Here is a tiny trained network, its code and every weight. The questions are about switching its units off for an input and a class, where a switched-off unit gives its printed mean instead of its output.

import numpy as np


def w(rows, s, z=0):
    codes = np.array(rows[::2]) - 128.0
    scale = np.full(codes.shape[1], s)
    scale[-1] = z or s
    return codes * scale


def f(y):
    return y / 2 * (1 + np.tanh(0.7978845608 * (y + 0.044715 * y**3)))


def log_softmax(a):
    a = a - a.max(-1, keepdims=True)
    return a - np.log(np.exp(a).sum(-1, keepdims=True))


def net(x, mask):
    res = np.array(x, float).reshape(1, 5) / 4 @ E
    y = f(res @ A[0][:, :-1].T + A[0][:, -1])
    res = res + np.where(mask, y, B[0][:, -1]) @ B[0][:, :-1]
    return log_softmax(res[-1] @ U[:, :-1].T + U[:, -1])


A, B = {}, {}
E = w([
[77,95,202,123,10],'x0',
[106,224,101,46,107],'x1',
[160,104,210,136,145],'x2',
[127,240,147,242,65],'x3',
[70,98,152,130,215],'x4',
],0.011)
A[0] = w([
[68,189,115,145,112,175],'neuron 1',
[226,175,61,127,113,234],'neuron 2',
[133,126,110,64,105,161],'neuron 3',
[156,97,131,144,196,180],'neuron 4',
[92,153,153,88,143,253],'neuron 5',
[183,111,91,136,153,197],'neuron 6',
[142,128,254,203,70,171],'neuron 7',
[103,72,106,63,126,148],'neuron 8',
[99,117,159,153,63,135],'neuron 9',
[81,192,165,86,71,198],'neuron 10',
[175,126,63,203,134,214],'neuron 11',
[107,108,191,142,187,183],'neuron 12',
[189,116,210,154,92,180],'neuron 13',
[115,80,64,79,95,113],'neuron 14',
],0.014,0.0045)
B[0] = w([
[125,114,79,226,200,191],'neuron 1',
[34,252,174,142,97,211],'neuron 2',
[100,192,71,74,56,162],'neuron 3',
[101,161,158,64,211,185],'neuron 4',
[203,152,53,127,174,169],'neuron 5',
[91,153,209,67,161,174],'neuron 6',
[151,74,153,157,88,249],'neuron 7',
[211,184,103,2,95,181],'neuron 8',
[182,29,117,189,121,191],'neuron 9',
[185,155,62,222,93,207],'neuron 10',
[17,97,222,151,121,190],'neuron 11',
[207,52,171,34,251,178],'neuron 12',
[179,128,213,89,23,200],'neuron 13',
[106,175,55,46,43,166],'neuron 14',
],0.0092,0.018)
U = w([
[186,169,176,164,69,85],'0',
[166,177,120,143,81,156],'1',
[58,210,222,149,142,95],'2',
[64,76,139,200,179,253],'3',
[170,208,57,234,166,89],'4',
[151,170,52,53,71,110],'5',
[200,108,184,83,244,120],'6',
[211,29,139,170,60,130],'7',
],0.011,0.0065)

Each question gives the input, the list of numbers given to net, and the class t.
The units are the neurons (one row each of A and B). Each row of codes is followed by its name. A weight is (code - 128) times the scale printed after its matrix; where a second scale follows, it is the last column's (A, B and U).
mask holds one flag per neuron, in row order. A switched-off neuron (its flag False) gives its mean, the last column of its row in B, instead of its output. The means were averaged over made-up inputs and are rounded, as every weight is.
A unit's drop is (log p(t) with every unit on - log p(t) with that unit switched off) / (log p(t) with every unit on - log p(t) with every unit switched off).
The circuit of an input: a set's keep is (log p(t) with only the set's units on - log p(t) with every unit switched off) / (log p(t) with every unit on - log p(t) with every unit switched off). Starting from the 12 units with the biggest drops (on a tie, the unit counted first), units are removed one at a time, each time the one whose removal leaves the highest keep (on an exact tie, the one counted first), for as long as the keep stays at least 0.8.
units of the circuit, in order: the units of the circuit, biggest drop first
most important unit: the unit with the biggest drop
top k neurons: the k neurons with the biggest drops, biggest first
drop when u is switched off: that unit's drop, to one decimal
input [-5,2,7,7,-7], class 2: most important unit => neuron 2
input [-1,0,4,-3,-3], class 5: top 4 neurons => neuron 12; neuron 11; neuron 1; neuron 9
input [1,2,7,-6,-2], class 5: units of the circuit, in order => neuron 3; neuron 8
input [-2,-7,0,1,-1], class 2: units of the circuit, in order => neuron 11; neuron 9
input [-3,3,-7,0,1], class 4: top 2 neurons => neuron 13; neuron 1
input [0,0,3,4,5], class 6: top 3 neurons => neuron 12; neuron 10; neuron 9
input [0,-5,8,0,0], class 6: top 3 neurons => neuron 12; neuron 4; neuron 10
input [2,3,2,-2,4], class 6: top 3 neurons => neuron 12; neuron 2; neuron 14
input [5,3,3,0,-8], class 7: top 2 neurons => neuron 9; neuron 7
input [3,7,8,3,8], class 7: top 2 neurons => neuron 10; neuron 4
input [4,1,0,6,-7], class 7: top 2 neurons => neuron 9; neuron 7
input [-3,6,-5,2,-6], class 4: top 4 neurons => neuron 10; neuron 1; neuron 13; neuron 4
input [2,-1,-2,-2,3], class 5: top 2 neurons => neuron 1; neuron 11
input [-6,8,2,6,-2], class 4: units of the circuit, in order => neuron 1
input [-2,2,7,7,6], class 6: top 2 neurons => neuron 12; neuron 9
input [1,-3,6,-2,-1], class 6: top 4 neurons => neuron 12; neuron 10; neuron 4; neuron 9
input [-4,-1,7,4,0], class 2: drop when neuron 11 is switched off => 0.2
input [4,7,-2,1,-7], class 4: drop when neuron 10 is switched off => 0.1
input [0,5,3,8,3], class 4: drop when neuron 7 is switched off => 0.0
input [-6,-5,-1,8,5], class 2: units of the circuit, in order => neuron 11
input [-4,-1,-3,1,2], class 2: drop when neuron 9 is switched off => 0.1
